Here is a tiny trained network, its code and every weight. The questions are about switching its units off for an input and a target symbol, where a switched-off unit gives its printed mean instead of its output.

import numpy as np


def w(rows, s, z=0):
    codes = np.array(rows[::2]) - 128.0
    scale = np.full(codes.shape[1], s)
    scale[-1] = z or s
    return codes * scale


def f(y):
    return y / 2 * (1 + np.tanh(0.7978845608 * (y + 0.044715 * y**3)))


def softmax(a):
    e = np.exp(a - a.max(-1, keepdims=True))
    return e / e.sum(-1, keepdims=True)


def log_softmax(a):
    a = a - a.max(-1, keepdims=True)
    return a - np.log(np.exp(a).sum(-1, keepdims=True))


def net(x, mask):
    ids = ['βδζμπσ'.index(c) for c in x.split()]
    T = len(ids)
    res = E[ids] + P[:T]
    q, k, v = (res @ M[0].T for M in (Q, K, V))
    z = softmax(np.where(np.tri(T) > 0, q @ k.T / 3**0.5, -1e9)) @ v
    res = res + np.where(mask[0], z, O[0][:, -1]) @ O[0][:, :-1]
    y = f(res @ A[0][:, :-1].T + A[0][:, -1])
    res = res + np.where(mask[1:17], y, B[0][:, -1]) @ B[0][:, :-1]
    return log_softmax(res[-1] @ U[:, :-1].T + U[:, -1])


Q, K, V, O, A, B = {}, {}, {}, {}, {}, {}
E = w([
[173,156,131,143,164,128,143,186,88],'β',
[65,153,26,128,96,169,186,163,149],'δ',
[120,144,113,6,123,134,151,128,77],'ζ',
[80,101,215,118,103,158,149,113,148],'μ',
[60,73,152,165,174,81,176,133,72],'π',
[108,163,56,212,145,158,46,131,153],'σ',
],0.022)
P = w([
[8,85,219,144,101,122,54,101,50],'0',
[120,39,107,26,151,176,46,225,88],'1',
[138,180,179,183,136,111,111,126,142],'2',
[163,57,163,94,207,158,70,97,204],'3',
[146,181,66,248,82,118,138,172,42],'4',
[147,84,25,151,211,162,89,133,159],'5',
[166,153,246,208,59,93,124,189,74],'6',
],0.011)
Q[0] = w([
[178,109,66,140,163,160,132,106,106],'H1',
[191,60,126,107,199,129,136,40,240],'H1',
[117,254,250,163,36,79,85,173,89],'H1',
],0.0079)
K[0] = w([
[97,105,115,114,160,131,201,88,207],'H1',
[119,2,97,92,164,220,117,175,123],'H1',
[94,173,127,154,23,97,156,109,71],'H1',
],0.0074)
V[0] = w([
[132,154,66,49,81,149,196,85,82],'H1',
[167,206,126,137,127,120,166,161,66],'H1',
[71,29,38,207,148,2,185,174,138],'H1',
],0.0072)
O[0] = w([
[84,74,111,165,101,19,124,167,39,3],'H1',
[144,167,106,126,177,184,1,143,170,182],'H1',
[141,235,102,55,149,83,180,159,239,151],'H1',
],0.01,0.0031)
A[0] = w([
[77,111,58,136,101,176,233,120,168,81],'N1',
[115,78,136,206,126,55,102,129,60,128],'N2',
[107,166,130,53,58,107,116,69,24,94],'N3',
[181,112,133,128,104,132,205,156,81,179],'N4',
[168,165,110,135,174,217,154,150,133,244],'N5',
[128,177,110,142,151,128,78,129,144,155],'N6',
[208,119,35,79,98,103,184,149,156,112],'N7',
[132,135,192,113,57,103,172,80,147,254],'N8',
[52,165,112,107,2,200,177,123,161,100],'N9',
[193,170,170,149,116,113,150,153,192,78],'N10',
[144,83,98,128,200,132,78,249,96,186],'N11',
[133,121,178,231,135,159,111,184,126,157],'N12',
[119,120,47,54,235,98,81,173,154,207],'N13',
[166,111,135,105,127,140,196,219,92,112],'N14',
[117,128,66,36,67,114,150,161,226,91],'N15',
[214,149,108,115,122,195,136,128,95,119],'N16',
],0.0069,0.0036)
B[0] = w([
[180,157,106,148,185,96,90,150,101,160],'N1',
[192,173,8,146,69,107,93,125,105,168],'N2',
[147,90,125,137,10,114,171,105,101,165],'N3',
[205,22,87,179,82,104,165,223,218,146],'N4',
[145,128,175,140,111,152,205,83,104,245],'N5',
[120,202,246,147,92,85,150,75,143,186],'N6',
[117,175,135,115,84,48,111,100,49,149],'N7',
[166,91,104,169,127,102,227,186,183,146],'N8',
[192,162,68,132,160,112,2,172,79,162],'N9',
[119,167,80,93,73,195,197,62,95,157],'N10',
[120,181,181,142,159,116,70,110,128,231],'N11',
[106,132,110,184,129,115,108,206,85,198],'N12',
[95,225,152,72,148,125,140,68,109,214],'N13',
[181,129,140,140,126,36,184,125,217,157],'N14',
[95,71,32,124,46,187,47,191,144,163],'N15',
[198,89,91,182,128,174,171,153,173,172],'N16',
],0.0057,0.011)
U = w([
[195,124,160,127,155,154,155,115,111,73],'β',
[99,102,116,148,144,116,89,161,118,39],'δ',
[133,143,161,78,46,116,152,55,113,7],'ζ',
[114,53,154,181,87,181,171,181,167,172],'μ',
[64,131,177,128,152,30,146,100,144,213],'π',
[3,150,181,116,144,211,89,58,71,193],'σ',
],0.0075,0.0018)

Each question gives the input, a string of symbols that net reads in full, and the target symbol t.
The units are the heads (3 rows each of Q, K, V and O) and the neurons (one row each of A and B). Each row of codes is followed by its name. A weight is (code - 128) times the scale printed after its matrix; where a second scale follows, it is the last column's (O, A, B and U).
mask holds one flag per unit, heads first, then neurons. A switched-off unit (its flag False) gives its mean, the last column of its rows in O or B, instead of its output. The means were averaged over made-up inputs and are rounded, as every weight is.
A unit's drop is (log p(t) with every unit on - log p(t) with that unit switched off) / (log p(t) with every unit on - log p(t) with every unit switched off).
The circuit of an input: a set's keep is (log p(t) with only the set's units on - log p(t) with every unit switched off) / (log p(t) with every unit on - log p(t) with every unit switched off). Starting from the 12 units with the biggest drops (on a tie, the unit counted first), units are removed one at a time, each time the one whose removal leaves the highest keep (on an exact tie, the one counted first), for as long as the keep stays at least 0.8.
units of the circuit, in order: the units of the circuit, biggest drop first
k most important neurons: the k neurons with the biggest drops, biggest first
drop when u is switched off: that unit's drop, to one decimal
input σ π π π δ β, target ζ: units of the circuit, in order	[H1 N7 N10]
input δ ζ σ δ δ, target δ: units of the circuit, in order	[N9]
input δ ζ μ π δ, target δ: 2 most important neurons	[N9 N1]
input ζ β ζ β β δ, target σ: units of the circuit, in order	[N13 H1]
input δ σ ζ ζ μ, target μ: units of the circuit, in order	[N13 N8]
input π μ μ, target μ: 3 most important neurons	[N8 N15 N13]
input β β β δ δ, target σ: units of the circuit, in order	[H1 N4]
input π μ δ β, target μ: 2 most important neurons	[N4 N13]
input β ζ π μ, target δ: 2 most important neurons	[N2 N5]
input π σ β π ζ δ, target ζ: 2 most important neurons	[N7 N13]
input ζ δ β, target δ: 2 most important neurons	[N12 N2]
input δ β σ, target π: 2 most important neurons	[N6 N15]
input σ δ σ β σ σ, target σ: drop when N13 is switched off	0.2
input ζ π β, target δ: most important neuron	[N12]
input β β σ ζ β σ π, target σ: drop when N14 is switched off	0.2
input ζ μ β β β, target σ: drop when N11 is switched off	0.2
input β π μ δ μ σ, target π: drop when N6 is switched off	0.1
